Stage of each row
[-123  -49 -158 -320  137  226  156 -367  280  191  177   24  363   14
  -25   40 -197  158  -56   12   49  -64 -271  140  -65  128  284   35
  152  -85  196  158 -245  152   10   55   43  102  236   36 -176 -257
 -224  197  199]
7
[-428   61  532   60 -292  126  389   65 -121  214  -14   35  -65 -130
   71 -274  138  433 -234  -42  -87 -319  299 -411 -198   54 -228 -115
 -350  -74 -191 -569 -346   90  298 -487 -121  -58  -73  149   30    6
 -124  -42 -169]
2
[ 198 -124  117   24  -91 -311  -83  371  -93  -61 -234  -31    3  111
 -153  -87 -262 -264  -55  106  237  442   88  355  -23 -121   82   25
  316   -4   58  164  195  411 -161  217   62  225   52  -75  132 -220
  237   24  -36]
9
[ 191 -175  107 -139  144 -200  304    5 -264   73  -73 -312  156  -30
 -190 -172  292  498 -329 -176 -119 -197 -196 -110  232 -122 -375 -278
 -228   -5  -48  -72 -210   90  -30 -105  109  -25  -32  166 -172 -135
  237   -9 -254]
10
[   2  -60  -27  -43   48 -184 -101  125  -26 -202 -184  148  228  187
   24  196  -47 -211 -356  219   -4  162  -34  500 -255  -95  255  402
  237 -284   62  217  183  180 -141  144  291  191  281 -248  -41  -80
  -27  158  -88]
15
[  70  -41  448 -278   -4 -323 -105  -84 -417   40   88 -291 -236 -123
   60   -6    6  150   82  144   15  197   36  173  291   68   19 -249
 -171  343 -187  103  217  386 -253  246  -57 -105 -378  202   72 -144
  365  -17 -654]
11
[-253  125  335  189 -251  198   20  277  231  -98 -179  495   -3  108
  198 -107 -217 -273   16  205  328   71  302   52 -334  -15  210  177
  342 -136  134 -206   28  328  322 -276   80  187  264 -195  118  -72
 -329   74  135]
2
[-110  -92 -193  -41   90  183  154 -275  187  336    5  -23  157  124
   -8   73  -27  -31  -23  -28   48  -32 -225  287  215   47  102   61
  -70 -103  156   73   49    9 -173  143  -68   93   56 -106 -140  -63
 -132  -28 -103]
9
[ 218  -71  253  255  204 -100 -241  172 -389 -122  -80   71  -80   49
   63  176   62 -339   -6  190  318  346  -36  203  157 -111  111  128
  175  179   15  206  388  221 -188  310   57 -134  101 -298  107  -27
  237  161 -356]
15
[ 310 -103  140 -204  346  -74  201 -138 -263  -79   -1 -217  152  -49
  -13 -111  449  537 -166 -146  -23 -335 -362 -147  472  -91 -377 -405
 -175  157   40   40 -120  131   72 -147  236 -138   -3  154 -258 -142
  135   45 -414]
11
[  62  -47  441  -44  206  -52  -36 -230 -400    1  297 -201  174 -393
   52   29   17  310 -176   29  172   65  -69 -331  131   95    6 -163
  -25  377  -74   -6 -232  239  -71  146    5 -359  103  106   54 -101
  323  353 -162]
18
[-179 -181  -23  147 -159   87   64  -85  136  488   48   -4  211  217
 -209   16 -132 -211 -182  -15   69   28  -87  -59  225  189  155  -20
 -113   47  101 -174  109   -9 -231  265 -224  130   46 -135 -187  108
  -15 -200 -387]
9
[ 240  -66  405   51   24 -265 -214  140 -237 -119  -35   74 -163   70
   59   66 -185 -384  101  241  361  431  106  193  119  -80  198  -68
  247  264    7  221  411  409 -162  369    7  -53  -68  -85   76  -26
  332   -5 -408]
9
[ 253  -51  260   82   55 -241 -208  210 -251 -106 -179    8 -213   98
   72   32  -22 -312  137  182  292  357   24  381  302 -111   42  -65
  163  205   28  203  477  377 -205  274   58   26 -132 -128  111  -87
  251  -43 -462]
11
[ 160 -149  126  -82  130 -167  176   14 -230   14  -82 -174  183   78
 -118  -80  353  346 -351  -91 -118 -262 -217  -97  310  -54 -286 -223
 -214   31  -10  -91  -36   65  -34  -75  180   -9   11   61 -249  -27
  143  -67 -493]
12
[ -54 -209   -8  310  -36  -63   98  153 -193  259 -156  -48  193  265
 -225   69  258  -88 -474  -36  -98  -87 -104  -22  176  -10 -119  130
 -247 -122  -23 -212  161 -147 -222  118  -29   74  108 -277 -188  172
   82 -152 -523]
14
[ -58 -279  -41  257 -124   30  278  214  -65  486  -51 -183  281  110
 -502 -192  -85   53 -351 -201   59   74  -60 -311   27   28 -123  -63
  -85  -37   34 -281 -249  -31 -111   87 -257  124  177  -85  -78  -75
  145  -57   29]
7
[   0 -210   75  406   83   55   67   63 -205  211    0   34  357  142
 -217   92  222  -76 -524  -53   58 -110 -147 -346  139   16  -66   99
 -124    7   45 -219    6 -163 -112  137  -17  -93  322 -302 -226  216
  101   11 -376]
16
[-404  -39  113  551 -259  413  352  217   90  502 -177  190   -7  123
 -110 -190   71  -68 -137 -118  150 -124  190 -264  -49   -4 -168  121
 -208 -190   38 -564 -142 -136  158 -284 -316   81  149 -279   56   85
 -262 -110   49]
3
[ 248 -143  111   29  389   52  108  -84 -305  -78   68  -67  350   10
  -90   18  459  366 -357 -112   31 -341 -396 -371  335  -29 -238 -206
  -91  144   82  -29 -130   -8   88  -80  233 -198  263  -68 -310  -27
   77  159 -391]
15
[ 225 -162  135  -25  227 -102  268  -79 -212   38  -37 -149  160   39
  -95  -85  325  335 -292 -131  -11 -218 -231 -165  272 -152 -304 -240
 -173   21   17  -32  -93   30   16  -56  121 -108   54   56 -251    1
  186  -32 -319]
10
[ -38 -253 -141  255 -155  -48  213  230    5  447 -213 -188  199  211
 -388 -155   44  -12 -325 -179  -24    8  -89    4  268   12 -213  -56
 -177 -108   61 -254   -7  -39 -224   83 -157  232   47 -126 -108   -3
   78 -218 -225]
10
[-182 -193 -287  350  -21  169   98   97  -43  472 -158 -107  229  205
 -268   72  136 -122 -304 -102  -50    2 -189  170  234   69  -57  243
 -198 -174   74 -174   78 -182 -301  154 -154  150  157 -356  -60    4
  -87  -46 -215]
15
[-142 -133 -403   47   18  191   99    7  121  408 -188 -160  210  184
 -172   -8  144   62 -113 -134  -96 -105 -314  391  411  129  -97   79
 -158 -153  157  -62   50  -37 -252   33  -37  285   52 -201  -83 -199
 -233  -56 -200]
13
[ 241 -116  317 -309  273  -70  163 -215 -319   45  251 -287  138 -218
 -107 -145  122  530  -44 -105   96 -105 -256 -385  273   32 -154 -481
  -69  366  -25   58 -288  266   58   10   19 -238  -37  290 -147 -252
  283  177 -234]
8
[ -26   18 -318 -305  243   82  113 -273  183  -38 -170   -5  147  125
  207  145  177  158  -66   56 -126 -157 -325  758  142  -77   43  213
   -4 -333  161  298   95   89 -110  -44  295  187   78  -95 -130 -226
 -286  111  -54]
12
[   6  -45 -233 -116  231   85   10  -94  114 -120  -83   99  404   80
   38  162   41   39 -288   71    5  -53 -280  391  -86  -31  167  299
  232 -264  200  229  -66  106  -37    9  318  140  403 -209 -116 -206
 -211  287  140]
16
[ 219 -105  156 -303  234 -122  121  -90 -285  -34   31 -294  146  -82
  -67 -136  352  563 -143 -116  -84 -271 -329 -113  452   29 -300 -416
 -179  215   -2    3 -135  217    6 -111  195  -62  -75  208 -191 -240
  136   59 -468]
12
[ -50 -220   44  382   28  -16  125  113 -239  237  -65  -38  308  128
 -249   82  200  -34 -569  -55  -28  -47  -83 -208   27  -34  -94  190
 -179 -107  -17 -219  -21 -169 -167  122  -39  -48  272 -285 -152  181
  137   14 -293]
16
[-294  182  677  219 -279  193  -63  196  -82   62  -48  297 -370  -95
  330 -166 -135 -200  345  200  400  123  403 -104   39  112   72 -118
   50  265  -44 -306  187  419  222 -196 -169  -64 -165  -25  286  -55
 -151  -21 -303]
1
[-466    3  -34  -77  -83  354  228 -331  215  425  163   97  138   21
   10   91 -227   23  -60   71   -1   -2    0  106 -293  145  344  272
  -66 -200   34  -90 -212  -13  -28   28 -234   58  142 -101  -21 -103
 -266  133  184]
5
[-235  133  618  226 -211  128   50  226 -244  107  -73  132 -425 -154
  208 -179  -82  -66  280  145  327  210  400  -59  -67  -15  -27  -57
  -25  183 -129 -268   77  346  164 -181 -234 -104 -178  -32  354 -128
    2   61 -126]
2
[ 119  -84   48  125   24 -304 -118  352 -223 -210 -347   73  -20  207
   -4  144   13 -330 -252  218   71  339   67  609 -157 -234  103  378
  199 -249   -9  226  365  209 -219  190  211  174  126 -302  106  -77
  148   78 -176]
14
[-254  181  708  327 -285  186 -123  253  -38  -13  -79  441 -348    1
  361 -117 -161 -390  302  258  479  157  434 -113  -16   73  149  -45
  153  235    3 -289  299  414  250 -151 -123  -57  -65 -132  242   53
 -163  -56 -334]
1
[ -80   18 -142 -389  172   79  116 -438  267   18   50   66  206   72
  204  162  -69   91  -45  122  -33  -84 -243  514  -16    2  263  141
   74 -209  160  296   10  154  -80   74  196  104  105   14 -182 -145
 -204  108  -11]
9
[-647  211   60 -123 -301  467  254 -130  473  275  -91  249   53  -37
  308 -171 -136  178  114   38  -10 -308  135  241 -124  236   95  113
  -54 -264  116 -330 -233  201  269 -487  -18  268   25   43   87 -219
 -681   22  165]
1
[ -89 -180 -393  214  -48  128  152  160   76  477 -301 -201  131  229
 -258  -87  161  -12 -135 -181  -65  -43 -239  372  450   43 -225   53
 -200 -179  136 -145   96  -70 -285   42 -106  309    1 -229  -42 -140
 -143 -160 -206]
12
[ 204  -86  299    9   -4 -318 -114  227 -355    7 -147 -184 -269  -19
  -30  -48  -90 -155  131  122  219  440   94  342  223 -112  -27 -110
   62  206  -79  164  324  397 -258  280  -63    5 -233   -4  209 -178
  384   -8 -354]
10
[ 256 -169   86  150   -7  -91  -45  433  -49  -12 -130   55  191   83
 -313 -169 -307 -236  -36   13  423  415   -4  -39  -63  -78   93  -64
  499  106  180   87  -34  388   19  144    7  172  298 -126   95 -303
  162  157  237]
7
[  83  -74  -68 -204  111  -44  125   10  140  -90  -67   80  272   58
  -73   -3 -240    9 -155   78  138  175 -101  294 -309 -125  208  157
  372 -224  159  257 -157  273   40   36  183  172  312  -35  -32 -293
  -35  241  378]
7
[ 278  -97  302   88   48 -255 -139  223 -237  -94 -110   23 -126   59
  -27   -5 -173 -317   78  164  359  447   76  214   90 -146  103  -53
  269  189   26  213  314  389 -145  302    7  -10  -16  -94  117 -106
  327   32 -223]
9
[-173  -20 -241 -292  148   90   14 -272  167    8  -12   44  339  119
   98  214   37   96 -248  119 -159 -138 -284  507  -47   89  259  305
   46 -273  128  208   -3   71 -135   43  246  181  220 -130 -166 -170
 -280  178  -99]
15
[-321  157  448  272 -376   74   54  422   90  -51 -327  390 -252   56
  267 -172 -196 -305   84  214  282  164  491  231 -308  -75   57  197
  183 -181   -4 -267  152  367  237 -305    3  182   24 -144  302  -56
 -253  -31   39]
1
[  94 -139  117    7  -92 -254   20  317  -58  -41 -157   29  114   93
 -216  -55 -355 -219 -192  126  199  444  139  236 -362 -144  195  174
  366 -135   32  148   -6  339  -83  182   29  195  203  -82  117 -216
  211  133  223]
7
[ -78  -14  586 -155   84   15  136 -200 -424  124  320 -133 -129 -267
   14  -44  -43  318   32   85  139  107   95 -387 -134   40   89 -191
 -124  315 -208  -66 -216  244   69   44 -218 -340 -107  177   74 -149
  278  233 -169]
5

Stage of each row
[ 115  -83  -61   52 -192  -82 -211   26   38  -66   -3  -55  -90  -68
   -7  -79   65   31  -19  109 -104   73   92   51  -27   23   56 -135
  147  146    5  285   48  106  207 -203   29 -400    2 -130 -179   -2
  278  -63   31]
22
[  45  -69 -106   26 -158 -158 -178  157   48 -102   -5  -35   -4  -56
  123 -177   20   73   46  170   35   58  173   90   90 -103   -2  -63
  116   47  -32  244  107   41  226 -179   56 -369  -96  -92 -159   89
  246  -79   31]
18
[-217  188    3  189  122  -19  -34 -169  145  174 -180   31   86 -126
 -211  -55 -332    4  405  170  321  -21  150 -257 -140 -183  178  185
 -173  181   -9 -181 -159 -222 -116   58  130  383   49   -5  102 -308
  305  140 -226]
4
[ -74  357  113  125  160   87  510 -200  144  110  -23  291   -9    9
  110    4  164 -200   14  -34  -63 -103 -273 -216   28  198 -333   49
 -271 -109  267  -65 -279  260 -377  117   56  123   86  108   32 -358
 -146 -117 -170]
6
[  52  -51 -186  -42  -71  -87  -56   93   82  -92   27   31   29  -16
   37 -149   37   20   25  232   17   49  148   89   62  -78  -65  -68
  120   21  -66  312   99  112  203 -130   31 -405 -119  -77 -100 -116
  351 -106   67]
19
[-191  151  107   46   -9   77  -76 -197 -179   89 -111 -119   52   31
  -42    0 -114   32 -125 -157 -102   39  104 -109   20  194   19   46
  -94 -228  219 -147   -3   76 -201  -97  102  133   64   30  117  -97
 -316   29   36]
9
[ -89  289   89    6  -71   55  328 -389  -74  161 -269   16   27   95
 -159   75  -64  -92 -105 -216 -277   76   16 -189  -83  369  -68  -20
 -243 -111  403 -173 -220  283 -210   66   13  214   35   57   74 -289
 -175  -93  -41]
6
[-218   75  -32  -79   70  -51  -57  -61 -211  -22 -199 -176  131   -7
  -97  -73 -168  124   20 -161   -2   33  144   91  172   32  160  137
 -216 -231  152 -185  -28  -75 -153  132   99  180 -220   38  285   -4
 -129   48  113]
12
[-214  335  163   54   10  -31  -54 -391  -68   81 -236 -184   46  -15
   -5  -51  -65   78 -129 -278  -66  -99  -46 -105   48  240   49   64
 -276 -216  269 -145 -158   40 -352 -125   77  178  -71   29   82  -91
 -161   16  -90]
6
[-138   16  -46  186  -33 -174  157   37   24  206 -337  -62   -7    2
 -219   49 -362   -5  519   62  202  108  271 -119 -103  -99  353  258
  -97  231  127 -376 -221 -261    0  208  103  509   38   60  161  -52
  145  120 -129]
10
[-152   45  -23  172    4 -102  182   19   33  198 -286   53   50  -63
 -261   51 -358  -51  505   49  173  126  223 -209 -105 -120  288  174
 -175  184  153 -394 -229 -205   15  291  108  500   47   50  192  -76
  145  107 -118]
9
[ -21   -6 -137   85  126  135  412  243  -33   37  144  341   -2   51
   30  -35   46 -197  223  309   35   53   41  -63   79  -71 -260  134
  -20   23   26   46   -7  166  -16  253   87   -1  128   83   86 -369
 -104  -70   31]
14
[-133    3  -82  -72 -172  -33 -108  -41 -402  -40 -220 -148   74  -21
 -230  -86 -206   92   55 -151 -182   98  262   61  167   66  223   48
 -276  -80  199 -101   20   32  104  245   53   95 -163  -23  179   13
 -106   13  193]
16
[  38  116  -68  114  230  226  187   63   96  -59  255  200 -156  -70
  125  -85  444 -143  -19  240  -24 -195 -385  120  141   37 -240  142
  -72   42 -110  390  -58  175 -305   52   61 -288   83  -18  -21 -489
   25  -55   10]
25
[ -10   85   62   87 -153  -16   46  -71  215  115 -139  123  110  -42
  -27  -37 -168  -61   38  140   -8  276  287 -265 -221  -16 -107 -158
   92   73  176  -51    5  175  173 -179   68    6  108  -73 -159 -100
   99  -82 -124]
5
[ -39 -147   -7   22   35  -40 -120  220  102  -35   32   51  126  -63
   61  -43 -133   33   39  129  104  248  237  -41  -24 -160  -45  -87
  225  -77   30  -51  121   -7  134 -123  130 -117   -6  -35   48  110
   15   -3   36]
12
[ -62   21  116   66   78   14  -17   58  163   13   37  135  122 -101
   89   -6  -47  -35  -40    0   41  173   49 -175  -44  -38 -141 -150
   87 -155  143 -103   -2   82  -27 -118  124  -69   50  -13   38   73
  -65  -29  -43]
9
[-235  295  207  165  248  156 -159 -162   61   -2  152  138  102 -216
  138 -144   32  -11  -48  -10  172 -162 -209 -240  100  -61 -217   22
 -237 -208   40   -4  -42    9 -371 -101  169   24   67   -4   58 -183
 -151   59 -154]
4
[-118   21   19   39   15   27 -244  -51 -277  -66   41 -119  -18  -57
  -28  -80  -32   83  -48 -100  -58  -78  -10   37  179   71   62   50
 -107 -132   72   58   34   -3 -121  -12  105 -109  -28   -1  117  -24
 -133   54   95]
16
[ -89  152  -38  114 -107   67 -151  -11 -289  -72  115  -24 -120  -50
  140 -226  188   11  -37   69  -84 -242  -67   74  285   74  -70  128
 -226  -79   -8  304   84  115  -92  -39   69 -262   40  -43 -108 -167
 -157  -38   78]
20
[-155  150  125  327  -61  -29  -25  -10   79  169 -151  140   14 -194
 -102  -75 -279  -59  464  144  240   51  156 -348 -119 -202  132  128
 -223  284   95 -255 -161 -165    6  119  148  406  195  -35  -49  -93
   69  115 -263]
4
[-136  -78  -14  -63    1   54 -266  -86 -285  -23  -69 -169   98  -18
 -226    9 -233  107  -71 -130 -104  136  206   -1   39   73  162  -25
   -6 -154  126  -88   82   -4   -1   13  102    6  -58  -17  234  -27
 -105   78  167]
14
[ -82   92  -70  -45 -121  -69   79 -107 -299   -9 -209 -192  -37  128
  -38  -61  -26   71  -58 -134 -195   -6  122  152  163  226   69  145
 -167 -101  215   -4  -42  115 -103   60   29   30 -130   44   93 -105
 -186  -45  111]
15
[  58 -148    5   34   67  -50 -180   89   97  -84  127   11    1  -61
   50    7   -4   31  -51   56   24  105   -4   -6  -18  -24  -70 -148
  270  -18   11  135   41   41   42 -209   99 -343    4  -31   10   59
  160   -8    6]
16
[-164  165 -128  -12   29   63 -110 -161 -300  -31   28 -193  -57  106
   51 -170   76   87 -115   48  -40 -250   11  167  245  162  -29  238
 -127 -202  -30  271   96   69 -234 -124   61 -173  -66   31   54 -344
 -109   -4  112]
17
[   7  -55  -32   -9  -58 -124  -67  183   24 -111   -1  -37   33    5
  219 -137   53   73  -68   68    7  103  129  129  130  -39 -109  -28
  131 -103   55  121   97   87   65 -170   84 -271 -114  -27  -60  126
  -30  -84   48]
15
[ -45   65   74   46   52  -83  127   65  214   11  -68  110  109  -52
  143  -35   -7  -30    3   -5   41  154   46  -93   -6  -23 -132  -86
   34 -130  172 -108  -69   85  -42  -77   96  -30  -47   11   17   83
  -12  -79  -64]
9
[  46  -27 -151   39  -45 -149  -13   70  107  -31  -12  -72  -69   74
  122 -108   44   44   60  222   83  -20  105  128   34  -11  -41   71
  204   70  -62  266   33   37   56 -242   45 -307  -57  -15 -120 -124
  274  -67  -26]
17
[ -81  112  -74  -59 -136    9 -235  -58 -210 -121 -170 -261  -27  -89
  -22 -215  176  145 -130  -69 -171  -52   30  290  233   69  191  119
 -276  -53   35  221   60   49  -68   24   32 -142 -234 -135   -4  -85
  -33  -22  173]
25
[-109  -15   59  -15   74   59  -55 -120 -268    2  -67  -77   29  -18
 -209   86 -143   30  -37 -234 -158   80    3  -37   57  165  105   -5
 -113 -136  230 -178  -86   37 -156  148   98  105  -21   52  284  -44
 -194   64  105]
13
[ -24  -59  -72  109  -80 -146  203   14  -83  143 -291  -86  -78   91
 -233  105 -263  -14  352    2    3  142  214  -21  -91   56  267  184
   -8  237  187 -255 -207 -100   18  189   61  326   30   71  144  -88
   80   60  -52]
13
[  11    8  -83   51  -40  -52 -220  285  158 -180   63  -27  -16 -179
  284 -306  300   88   -4  252  111  -25   -2  265  214 -229  -33   62
   -5   30 -171  373  151   -1   56 -153   81 -389 -162 -168 -192   25
  155  -67   47]
25
[ -99   99 -141  238   21 -131 -194  -29  -12   45  -21 -187 -209  -31
   34 -163   11   82  345  246  286 -342  -35  118  116  -94  248  359
  -49  223 -221  254  -72 -269 -150 -139   86  -62   25  -13  -70 -248
  356  113 -122]
21
[ -17 -106 -166  -25  -52  -63   10  124  -10    4  -72  -30   55   71
  -55  -57 -147   31  105  204   40  170  308   61  -14  -65   26   48
  168   32    4   68   92   34  164  -56   65 -102  -50  -13   31 -127
  144  -31   70]
15
[  59  141 -158  146 -154 -224  263  -91   10   72 -326 -173 -271   81
  -59  -57  120    0  322   69  -28 -177  -55  216   55  140  272  324
 -195  366   65  130 -302  -53 -113  112  -25   85  -90    6  -88 -256
  318  -31 -107]
23
[-191  136  -88   22  -49   85 -383 -139 -371  -79   64 -194  -29  -61
  -22 -230   25  122  -85   22  -33 -248   40  103  274   54   93  145
 -225 -176  -78  289  157   -2 -101  -90   83 -228  -60  -64   29 -210
  -48   41  152]
20
[  10  172    4   37 -250 -226  329  -31  225  105 -369   12   60   92
  128  -80  -52  -27   59   23  -70  222  276  -60  -86   96  -64  -17
  -30   29  296 -118 -117  189  106 -109   11   90  -81  -11 -182   28
   39 -180 -116]
7
[  30  145   80   32 -186 -120  116  -83  259   36 -232   67  107  -17
   96  -96  -63  -12  -50   57  -58  259  229 -141 -148   29 -160 -158
   23   57  239  -19  -48  230  123 -200   37  -47  -46  -79 -213  -18
   95 -147 -149]
4
[ -11  -20    3  169  111  196  176  263 -141  -46  320  430  -38 -144
   51  -60  122 -209  183  185  -19  -26 -155 -168  172 -103 -275  -12
 -143    8   43   81   -8  163   -9  307  123 -134  203   34   59 -179
 -187  -34   38]
16
[  10 -122  -57  -12 -110 -131   49  207  101    0 -145    8  104   32
   46  -44 -145   24   70  115   17  315  347   16  -52  -84   -9  -54
  197   -2  126  -84   67   59  220  -81   76  -49  -59  -28  -12  111
   28  -70   33]
12
[ -12   66   -5   -3 -158  -47 -234 -150 -222 -101 -132 -200  -87 -102
  -99 -100   93   99  -93 -186 -226  -66  -51  138  151  159  198  -23
 -223    8  131  159  -56   65  -27   18   26 -194 -143 -101    1   10
   65  -16  108]
23
[  75  -85   18  120 -171 -112  -77  209  -13  -69   42   33  -75  -25
  203 -105   65    6   19   94  -42   99   98   28   78  -20  -95  -60
  138   61   87  126   59  104  143 -149   83 -277   52  -42 -172  156
  -58  -73   -6]
16
[  16  -64 -112    4   28  -79  -50  211   89 -123  105  105   50  -76
  140 -155   60   15   60  200   92   39   60   70  131 -158 -128  -47
   87  -36  -56  215   83   55  117  -62   83 -341 -109  -40  -40    3
  204  -75   40]
17
[ -32   40  160  153 -142  -51   -6   98  124   55  -65  134   74 -103
  123  -46  -79  -48   38    6  -12  232  172 -230  -69  -32  -95 -147
   33  -32  224 -158   -1  106  109 -113  112    9  125  -48 -118  184
 -152  -58  -83]
8
[  -9  139  217  177   26   45   48  -51  247   48   61  257   57 -155
  116  -19   19 -112  -12   29   14  126  -72 -322 -118   -1 -259 -195
    4    1  190  -50  -96  177  -65 -133  112  -60  162  -37 -116  -29
  -40  -59 -192]
5
[-145  183  -28  118   79 -209  259 -197  174  204 -388 -106    7   37
 -170   58 -247   14  372  -43  182  -13   78  -88 -102   38  271  238
 -153  120  167 -306 -340 -198 -209   99   66  442  -84   91  172 -154
  278   67 -197]
8
[  -3  -61  -77  -18   14 -140  164  177  135  -16 -123   28   79   43
   78  -42  -66   14   92  101   56  199  196   66   12  -65  -43   18
  125  -29  104  -60  -15   41   71  -20   76  -33 -117   22   52   29
   71  -72    4]
12
[  36 -148  -97  -40  -25 -154   -5  234  148  -75  -56   15  100   -5
   82  -73  -80   52   64  148   70  242  241   77    7 -138  -36  -71
  216   -8   36   35   72   32  194  -98   79 -196 -134  -34    0  110
  176  -68   36]
14
[-207   14  -49  154  231 -117 -104   29  -11   67  -86 -162  -25  -32
  -56  -23 -207  102  349   61  340 -135   21   47   77 -139  261  334
  -26   41  -76 -156 -128 -366 -266   26  156  259  -47   87  250  -98
  134  189  -97]
13
